Below are the code and all the weights of a small trained network. Each question names an input and a class and asks about switching units off, where a switched-off unit gives its printed mean instead of its output.

import numpy as np


def w(rows, s, z=0):
    codes = np.array(rows[::2]) - 128.0
    scale = np.full(codes.shape[1], s)
    scale[-1] = z or s
    return codes * scale


def f(y):
    return np.maximum(y, 0)


def log_softmax(a):
    a = a - a.max(-1, keepdims=True)
    return a - np.log(np.exp(a).sum(-1, keepdims=True))


def net(x, mask):
    res = np.array(x, float).reshape(1, 4) / 4 @ E
    y = f(res @ A[0][:, :-1].T + A[0][:, -1])
    res = res + np.where(mask, y, B[0][:, -1]) @ B[0][:, :-1]
    return log_softmax(res[-1] @ U[:, :-1].T + U[:, -1])


A, B = {}, {}
E = w([
[204,218,136,61,114,133,200,97,175,47],'x0',
[148,55,192,85,105,132,100,93,67,131],'x1',
[104,169,169,105,190,118,190,74,11,169],'x2',
[169,148,96,126,92,204,131,173,70,170],'x3',
],0.013)
A[0] = w([
[80,122,194,135,161,120,104,114,29,134,144],'N1',
[132,127,188,165,138,116,177,96,66,218,71],'N2',
[213,190,129,112,116,196,181,142,82,134,147],'N3',
[61,197,20,255,172,147,124,206,109,194,230],'N4',
[58,75,245,125,156,125,127,65,25,187,139],'N5',
[173,158,148,35,104,121,202,85,139,98,180],'N6',
[42,150,141,143,225,67,185,92,99,177,175],'N7',
[44,148,135,149,221,79,156,101,88,106,185],'N8',
[110,95,217,174,106,120,88,146,102,252,252],'N9',
[157,33,221,53,152,122,143,108,144,150,111],'N10',
[100,173,29,131,188,176,200,170,108,205,70],'N11',
],0.0087,0.0039)
B[0] = w([
[156,26,80,195,155,85,104,36,140,141,199],'N1',
[140,94,168,148,192,87,148,98,178,107,186],'N2',
[83,186,150,76,121,101,102,197,77,142,185],'N3',
[158,75,53,205,84,178,53,141,154,152,250],'N4',
[242,5,85,211,195,165,86,1,228,109,236],'N5',
[98,157,159,85,136,105,168,77,94,70,199],'N6',
[71,140,130,64,83,189,169,168,98,78,214],'N7',
[40,109,111,62,128,202,135,192,94,54,200],'N8',
[133,99,82,170,126,163,53,171,81,128,225],'N9',
[162,79,110,160,142,186,133,91,140,144,175],'N10',
[128,157,159,175,48,79,124,136,166,190,189],'N11',
],0.0095,0.017)
U = w([
[82,123,146,187,54,37,70,151,196,147,123],'0',
[39,166,182,19,73,170,122,202,71,96,178],'1',
[119,102,200,120,205,89,149,51,157,77,5],'2',
[144,56,25,255,111,169,49,114,151,136,176],'3',
],0.0096,0.0031)

Each question gives the input, the list of numbers given to net, and the class t.
The units are the neurons (one row each of A and B). Each row of codes is followed by its name. A weight is (code - 128) times the scale printed after its matrix; where a second scale follows, it is the last column's (A, B and U).
mask holds one flag per neuron, in row order. A switched-off neuron (its flag False) gives its mean, the last column of its row in B, instead of its output. The means were averaged over made-up inputs and are rounded, as every weight is.
A unit's drop is (log p(t) with every unit on - log p(t) with that unit switched off) / (log p(t) with every unit on - log p(t) with every unit switched off).
The circuit of an input: a set's keep is (log p(t) with only the set's units on - log p(t) with every unit switched off) / (log p(t) with every unit on - log p(t) with every unit switched off). Starting from all 11 units, units are removed one at a time, each time the one whose removal leaves the highest keep (on an exact tie, the one counted first), for as long as the keep stays at least 0.8.
units of the circuit, in order: the units of the circuit, biggest drop first
unit that matters most: the unit with the biggest drop
k most important neurons: the k neurons with the biggest drops, biggest first
drop when u is switched off: that unit's drop, to one decimal
input [1,2,4,4], class 2: unit that matters most	N4
input [0,0,-3,-3], class 0: 2 most important neurons	(N5 N4)
input [3,6,8,3], class 2: 3 most important neurons	(N4 N6 N2)
input [5,-5,-7,1], class 0: units of the circuit, in order	(N5 N9 N4)
input [8,5,3,-1], class 2: 3 most important neurons	(N7 N8 N10)
input [4,7,3,7], class 2: 2 most important neurons	(N4 N6)
input [-1,-8,6,-5], class 1: 3 most important neurons	(N7 N8 N5)
input [3,7,2,-6], class 2: 3 most important neurons	(N4 N6 N9)
input [5,-8,4,8], class 1: 3 most important neurons	(N3 N5 N1)
input [2,2,-6,6], class 1: 2 most important neurons	(N5 N4)
input [-1,-1,-6,-4], class 0: 4 most important neurons	(N5 N4 N9 N1)
input [-2,-1,-7,-6], class 0: 2 most important neurons	(N5 N4)
input [2,-2,-2,-7], class 1: 2 most important neurons	(N5 N1)
input [8,2,-2,-1], class 1: units of the circuit, in order	(N5)
input [1,5,-7,8], class 1: drop when N4 is switched off	0.3
input [3,4,-3,4], class 1: drop when N5 is switched off	0.2
input [6,-2,-6,-5], class 2: drop when N4 is switched off	0.1
input [8,7,2,-2], class 2: drop when N11 is switched off	0.0
